Below is a small trained network, with its code and all its weights. Each question gives an input and a class and asks what happens when units are switched off, that is, made to give their printed mean instead of their output.

import numpy as np


def w(rows, s, z=0):
    codes = np.array(rows[::2]) - 128.0
    scale = np.full(codes.shape[1], s)
    scale[-1] = z or s
    return codes * scale


def norm(h):
    return h / np.sqrt((h * h).mean(-1, keepdims=True) + 1e-5)


def f(y):
    return y / 2 * (1 + np.tanh(0.7978845608 * (y + 0.044715 * y**3)))


def log_softmax(a):
    a = a - a.max(-1, keepdims=True)
    return a - np.log(np.exp(a).sum(-1, keepdims=True))


def net(x, mask):
    res = np.array(x, float).reshape(1, 6) / 4 @ E
    u = 0
    for l in range(2):
        y = f(norm(res) @ A[l][:, :-1].T + A[l][:, -1])
        res = res + np.where(mask[u : u + 5], y, B[l][:, -1]) @ B[l][:, :-1]
        u += 5
    return log_softmax(norm(res)[-1] @ U[:, :-1].T + U[:, -1])


A, B = {}, {}
E = w([
[101,148,127,118,31,83,221],'x0',
[123,128,130,130,131,129,130],'x1',
[168,96,96,119,117,137,138],'x2',
[127,86,215,2,59,79,35],'x3',
[173,125,157,202,65,83,70],'x4',
[94,147,49,113,135,29,92],'x5',
],0.0076)
A[0] = w([
[122,105,129,165,208,181,2,21],'L0N0',
[44,210,43,64,169,107,150,120],'L0N1',
[34,93,77,213,158,177,157,1],'L0N2',
[236,205,158,254,53,58,40,97],'L0N3',
[140,119,83,201,130,104,52,90],'L0N4',
],0.0074,0.0056)
B[0] = w([
[97,1,119,214,89,29,147,196],'L0N0',
[137,116,63,122,88,228,121,209],'L0N1',
[155,158,213,46,155,55,84,160],'L0N2',
[28,122,69,7,225,250,218,255],'L0N3',
[201,201,55,134,121,197,77,173],'L0N4',
],0.0073,0.0048)
A[1] = w([
[188,133,224,173,126,189,171,111],'L1N0',
[184,227,89,229,204,120,209,1],'L1N1',
[89,125,131,174,38,76,227,26],'L1N2',
[221,108,130,174,254,100,51,33],'L1N3',
[166,233,48,120,117,46,90,112],'L1N4',
],0.0094,0.0031)
B[1] = w([
[149,199,7,160,124,132,60,194],'L1N0',
[173,112,239,48,104,78,91,255],'L1N1',
[68,38,139,203,176,135,126,168],'L1N2',
[55,107,151,167,86,106,212,218],'L1N3',
[154,208,109,198,111,133,62,172],'L1N4',
],0.016,0.0055)
U = w([
[207,102,223,44,89,23,61,176],'0',
[21,10,116,224,163,104,154,2],'1',
[186,219,1,199,107,154,47,110],'2',
[124,128,101,56,195,195,184,195],'3',
],0.013,0.0037)

Each question gives the input, the list of numbers given to net, and the class t.
The units are the neurons (one row each of A and B). Each row of codes is followed by its name. A weight is (code - 128) times the scale printed after its matrix; where a second scale follows, it is the last column's (A, B and U).
mask holds one flag per neuron, layer by layer. A switched-off neuron (its flag False) gives its mean, the last column of its row in B, instead of its output. The means were averaged over made-up inputs and are rounded, as every weight is.
A unit's drop is (log p(t) with every unit on - log p(t) with that unit switched off) / (log p(t) with every unit on - log p(t) with every unit switched off).
The circuit of an input: a set's keep is (log p(t) with only the set's units on - log p(t) with every unit switched off) / (log p(t) with every unit on - log p(t) with every unit switched off). Starting from all 10 units, units are removed one at a time, each time the one whose removal leaves the highest keep (on an exact tie, the one counted first), for as long as the keep stays at least 0.8.
circuit, biggest first: the units of the circuit, biggest drop first
most important unit: the unit with the biggest drop
top k neurons: the k neurons with the biggest drops, biggest first
top k neurons in layer l: the k neurons of layer l with the biggest drops, biggest first
drop of u: that unit's drop, to one decimal
input [6,2,5,-7,-1,5], class 0: top 2 neurons -> [L1N1 L0N0]
input [-7,5,6,5,-5,-4], class 1: most important unit -> L1N1
input [1,4,3,5,-6,7], class 2: top 2 neurons in layer 0 -> [L0N3 L0N0]
input [-4,-4,-2,1,5,7], class 2: top 2 neurons -> [L0N4 L1N4]
input [-7,5,0,2,5,8], class 2: top 4 neurons -> [L0N4 L1N4 L1N2 L1N1]
input [3,7,5,-3,-2,4], class 2: top 2 neurons in layer 1 -> [L1N4 L1N3]
input [1,-1,4,6,-8,8], class 2: top 2 neurons -> [L1N1 L0N3]
input [5,-4,5,1,-5,3], class 1: top 3 neurons in layer 1 -> [L1N2 L1N1 L1N0]
input [-8,-3,5,7,-3,-4], class 1: top 2 neurons -> [L1N1 L1N3]
input [-4,6,8,3,-3,-3], class 1: top 2 neurons -> [L1N1 L0N3]
input [5,7,-5,0,8,5], class 3: top 2 neurons -> [L0N3 L0N0]
input [-1,-8,6,-6,0,6], class 0: top 2 neurons -> [L1N1 L1N0]
input [-5,-5,-6,-1,8,6], class 3: top 2 neurons -> [L0N3 L1N0]
input [8,-1,7,1,0,-7], class 1: most important unit -> L1N2
input [4,6,2,-1,7,-7], class 2: top 2 neurons in layer 1 -> [L1N0 L1N1]
input [-2,0,8,-4,-3,3], class 0: circuit, biggest first -> [L1N1 L0N3]
input [0,-3,-7,3,5,-2], class 3: top 2 neurons -> [L0N3 L1N1]
input [-6,1,-5,-1,-6,6], class 1: top 2 neurons -> [L0N0 L1N0]
input [-2,-3,-2,-8,-6,0], class 0: top 2 neurons -> [L1N1 L0N3]
input [-7,-6,4,-4,3,-1], class 1: most important unit -> L1N3
input [3,1,8,3,3,6], class 2: top 2 neurons in layer 1 -> [L1N1 L1N4]
input [-3,4,-6,-6,8,7], class 3: top 3 neurons -> [L0N3 L1N0 L1N1]
input [3,-4,-2,-7,6,-7], class 0: top 2 neurons -> [L1N1 L0N1]
input [2,5,2,-7,8,0], class 3: top 3 neurons -> [L0N3 L0N0 L1N4]
input [-4,0,5,-8,-2,-6], class 0: drop of L1N1 -> 1.2
input [4,8,-3,-7,-4,5], class 0: drop of L0N3 -> 0.2
input [-4,-1,-1,1,0,-7], class 2: drop of L1N4 -> 0.0
input [-3,8,-6,4,6,1], class 3: drop of L1N1 -> 0.2
input [7,-8,-3,0,6,1], class 1: most important unit -> L1N2
input [4,-2,-2,-4,-4,7], class 2: top 2 neurons in layer 0 -> [L0N3 L0N1]
